Look-ups in named tables: a row name and a column name give one cell, copied from the table.

tiru =
|  | nadake | kub | guk | fogilag | latap | pufa | melapiz | paderef | zapoz | duket |
|---|---|---|---|---|---|---|---|---|---|---|
| rak | -1.5 | 5.1 | -3.7 | -5.2 | 4.6 | -3.2 | -1.9 | 4.8 | -4.0 | -0.6 |
| fiv | 3.4 | -0.5 | -0.5 | 4.3 | -0.1 | -6.6 | 1.0 | -1.1 | -3.4 | 0.5 |
| tiz | 2.3 | 1.7 | -2.6 | 6.4 | -0.3 | 2.8 | -0.1 | 0.4 | -4.8 | 4.2 |

fogilag of tiz is 6.4
duket of tiz is 4.2
melapiz of fiv is 1.0
guk of fiv is -0.5
latap of tiz is -0.3
zapoz of rak is -4.0
latap of fiv is -0.1
zapoz of tiz is -4.8
melapiz of rak is -1.9
pufa of rak is -3.2
paderef of tiz is 0.4
kub of rak is 5.1
duket of fiv is 0.5
nadake of rak is -1.5

vepudig
         dis   sim  laduke  labonu  vaber  bagebo   veg  luto
lil     -6.2  -1.8     6.1    -3.0   -4.6     2.2  -3.2   7.1
vulu    -2.4  -2.0     0.8    -1.6   -2.7    -1.1  -6.1  -7.5
nozofa  -5.3  -5.4    -5.2    -6.7   -4.8    -5.3   0.5   9.1
rak     -3.6  -5.3    -8.5    -5.1   -4.0    -8.0   0.8   1.5

bagebo of lil is 2.2
luto of vulu is -7.5
laduke of nozofa is -5.2
veg of nozofa is 0.5
labonu of rak is -5.1
laduke of lil is 6.1
Which row has the largest laduke? lil

kav.csv
,bem,pafoz,nor,lipan,nuga,vov
lesolo,18,145,78,175,131,174
gulupir,194,31,164,69,107,95
mik,147,150,153,139,135,119

What is the bem of gulupir in kav?
194
What is the nuga of lesolo in kav?
131
What is the pafoz of gulupir in kav?
31
What is the lipan of lesolo in kav?
175
What is the vov of mik in kav?
119
What is the pafoz of mik in kav?
150
What is the lipan of gulupir in kav?
69
What is the pafoz of lesolo in kav?
145
What is the lipan of mik in kav?
139
What is the nuga of gulupir in kav?
107
What is the nor of mik in kav?
153
What is the nor of lesolo in kav?
78
What is the vov of gulupir in kav?
95
What is the nor of gulupir in kav?
164
What is the nuga of mik in kav?
135
What is the bem of mik in kav?
147
What is the bem of lesolo in kav?
18
What is the vov of lesolo in kav?
174
Row with the largest nor: gulupir

nevekab:
columns: volot, vifutid, bilevo
dal: [129, 119, 139]
nefakez: [141, 139, 125]
ful: [213, 30, 27]

bilevo of ful = 27
volot of ful = 213
volot of nefakez = 141
volot of dal = 129
bilevo of nefakez = 125
vifutid of nefakez = 139
vifutid of dal = 119
bilevo of dal = 139
vifutid of ful = 30

pemu =
         vos  vuli  gopez  botol  vubun  fela  nav
bomapa   115   132    133    148    143   140  112
bik      158   128    162    150    142   133  167
zegure   162     7    170    193    145   176  133
neti     108   103     86    159    101   180  169
pida     127    93    137    162    181   144  149
zura     177   143    133    144    125   166  122
fusazin  181   137    142    147    152   159  141
ras      125   163    142    137    136   182  137
buzol    149   203    184    123    173   147  173

What is the gopez of fusazin in pemu? 142
What is the botol of zura in pemu? 144
What is the nav of bik in pemu? 167
What is the nav of pida in pemu? 149
What is the vubun of ras in pemu? 136
What is the gopez of ras in pemu? 142
What is the vubun of zura in pemu? 125
What is the fela of fusazin in pemu? 159
What is the vos of zegure in pemu? 162
What is the fela of bik in pemu? 133
What is the gopez of bomapa in pemu? 133
What is the botol of bik in pemu? 150
What is the vos of bik in pemu? 158
What is the nav of buzol in pemu? 173
What is the gopez of neti in pemu? 86
What is the vuli of ras in pemu? 163

